Here is a tiny trained network, its code and every weight. The questions are about switching its units off for an input and a target symbol, where a switched-off unit gives its printed mean instead of its output.

import numpy as np


def w(rows, s, z=0):
    codes = np.array(rows[::2]) - 128.0
    scale = np.full(codes.shape[1], s)
    scale[-1] = z or s
    return codes * scale


def f(y):
    return np.maximum(y, 0)


def softmax(a):
    e = np.exp(a - a.max(-1, keepdims=True))
    return e / e.sum(-1, keepdims=True)


def log_softmax(a):
    a = a - a.max(-1, keepdims=True)
    return a - np.log(np.exp(a).sum(-1, keepdims=True))


def net(x, mask):
    ids = ['αβγδζηλμφ'.index(c) for c in x.split()]
    T = len(ids)
    res = E[ids] + P[:T]
    r = res
    for j in range(2):
        rows = slice(3 * j, 3 * j + 3)
        q, k, v = (r @ M[0][rows].T for M in (Q, K, V))
        z = softmax(np.where(np.tri(T) > 0, q @ k.T / 3**0.5, -1e9)) @ v
        o = O[0][rows]
        res = res + np.where(mask[j], z, o[:, -1]) @ o[:, :-1]
    y = f(res @ A[0][:, :-1].T + A[0][:, -1])
    res = res + np.where(mask[2:18], y, B[0][:, -1]) @ B[0][:, :-1]
    return log_softmax(res[-1] @ U[:, :-1].T + U[:, -1])


Q, K, V, O, A, B = {}, {}, {}, {}, {}, {}
E = w([
[117,174,210],'α',
[143,130,252],'β',
[130,246,66],'γ',
[118,212,88],'δ',
[114,106,126],'ζ',
[119,209,151],'η',
[119,184,194],'λ',
[106,173,207],'μ',
[247,89,100],'φ',
],0.018)
P = w([
[244,155,160],'0',
[164,120,142],'1',
[125,133,127],'2',
[99,136,115],'3',
[83,138,110],'4',
[73,143,109],'5',
[64,147,103],'6',
[57,149,105],'7',
[53,158,100],'8',
],0.011)
Q[0] = w([
[150,197,90],'head 0',
[96,24,56],'head 0',
[157,103,107],'head 0',
[2,113,157],'head 1',
[101,224,19],'head 1',
[152,114,92],'head 1',
],0.0077)
K[0] = w([
[71,53,252],'head 0',
[154,120,164],'head 0',
[180,195,165],'head 0',
[8,109,198],'head 1',
[126,81,43],'head 1',
[125,3,144],'head 1',
],0.007)
V[0] = w([
[247,152,177],'head 0',
[160,143,186],'head 0',
[138,66,125],'head 0',
[128,215,155],'head 1',
[164,140,51],'head 1',
[93,113,165],'head 1',
],0.013)
O[0] = w([
[215,170,172,255],'head 0',
[119,181,103,202],'head 0',
[48,142,109,56],'head 0',
[247,101,137,253],'head 1',
[59,179,81,125],'head 1',
[33,3,27,110],'head 1',
],0.0064)
A[0] = w([
[77,154,203,67],'neuron 0',
[161,83,125,190],'neuron 1',
[92,154,197,153],'neuron 2',
[201,44,39,158],'neuron 3',
[144,146,162,254],'neuron 4',
[113,206,179,190],'neuron 5',
[141,86,192,71],'neuron 6',
[170,181,85,65],'neuron 7',
[120,5,188,72],'neuron 8',
[134,50,96,117],'neuron 9',
[7,31,56,107],'neuron 10',
[172,78,97,80],'neuron 11',
[188,166,17,55],'neuron 12',
[139,95,236,102],'neuron 13',
[135,182,5,177],'neuron 14',
[79,176,106,61],'neuron 15',
],0.013,0.0092)
B[0] = w([
[211,167,117,137],'neuron 0',
[100,162,139,174],'neuron 1',
[163,151,95,161],'neuron 2',
[123,234,109,159],'neuron 3',
[75,148,104,254],'neuron 4',
[132,149,108,240],'neuron 5',
[85,81,147,147],'neuron 6',
[143,79,124,190],'neuron 7',
[129,126,36,136],'neuron 8',
[107,111,139,135],'neuron 9',
[138,6,205,145],'neuron 10',
[242,107,168,133],'neuron 11',
[103,78,120,187],'neuron 12',
[148,94,105,179],'neuron 13',
[132,76,140,211],'neuron 14',
[204,177,95,144],'neuron 15',
],0.013,0.014)
U = w([
[164,120,178,75],'α',
[219,67,143,48],'β',
[238,249,105,105],'γ',
[113,172,147,247],'δ',
[45,94,98,208],'ζ',
[152,106,137,78],'η',
[136,80,107,82],'λ',
[130,43,207,190],'μ',
[211,110,216,99],'φ',
],0.012,0.011)

Each question gives the input, a string of symbols that net reads in full, and the target symbol t.
The units are the heads (3 rows each of Q, K, V and O) and the neurons (one row each of A and B). Each row of codes is followed by its name. A weight is (code - 128) times the scale printed after its matrix; where a second scale follows, it is the last column's (O, A, B and U).
mask holds one flag per unit, heads first, then neurons. A switched-off unit (its flag False) gives its mean, the last column of its rows in O or B, instead of its output. The means were averaged over made-up inputs and are rounded, as every weight is.
A unit's drop is (log p(t) with every unit on - log p(t) with that unit switched off) / (log p(t) with every unit on - log p(t) with every unit switched off).
The circuit of an input: a set's keep is (log p(t) with only the set's units on - log p(t) with every unit switched off) / (log p(t) with every unit on - log p(t) with every unit switched off). Starting from the 12 units with the biggest drops (on a tie, the unit counted first), units are removed one at a time, each time the one whose removal leaves the highest keep (on an exact tie, the one counted first), for as long as the keep stays at least 0.8.
units of the circuit, in order: the units of the circuit, biggest drop first
top k neurons: the k neurons with the biggest drops, biggest first
heads that matter: for each layer, one digit per head in row order, 1 if its drop is at least 0.15 and else 0, layers parted by /
drop when u is switched off: that unit's drop, to one decimal
input ζ ζ α γ α γ ζ ζ ζ, target μ: units of the circuit, in order => [head 0; neuron 10; head 1]
input γ γ ζ ζ δ, target ζ: units of the circuit, in order => [head 0]
input δ φ β, target γ: top 3 neurons => [neuron 2; neuron 14; neuron 12]
input ζ μ η ζ λ ζ ζ ζ β, target ζ: units of the circuit, in order => [neuron 8; head 0]
input ζ ζ ζ φ α μ ζ, target μ: units of the circuit, in order => [neuron 10; head 0; head 1]
input ζ γ ζ γ ζ φ, target γ: top 4 neurons => [neuron 3; neuron 11; neuron 10; neuron 6]
input γ ζ φ ζ η, target γ: heads that matter => 01
input α φ ζ ζ γ γ, target ζ: top 4 neurons => [neuron 14; neuron 12; neuron 3; neuron 7]
input η λ δ β γ γ ζ δ γ, target ζ: top 2 neurons => [neuron 12; neuron 14]
input μ μ γ λ γ η δ γ ζ, target γ: top 2 neurons => [neuron 3; neuron 12]
input μ ζ ζ φ δ ζ ζ β, target ζ: drop when neuron 9 is switched off => 0.0
input γ α γ ζ λ, target γ: drop when neuron 6 is switched off => 0.0
input φ γ μ α, target γ: drop when neuron 12 is switched off => 0.3
input ζ η φ, target γ: top neuron => [neuron 3]
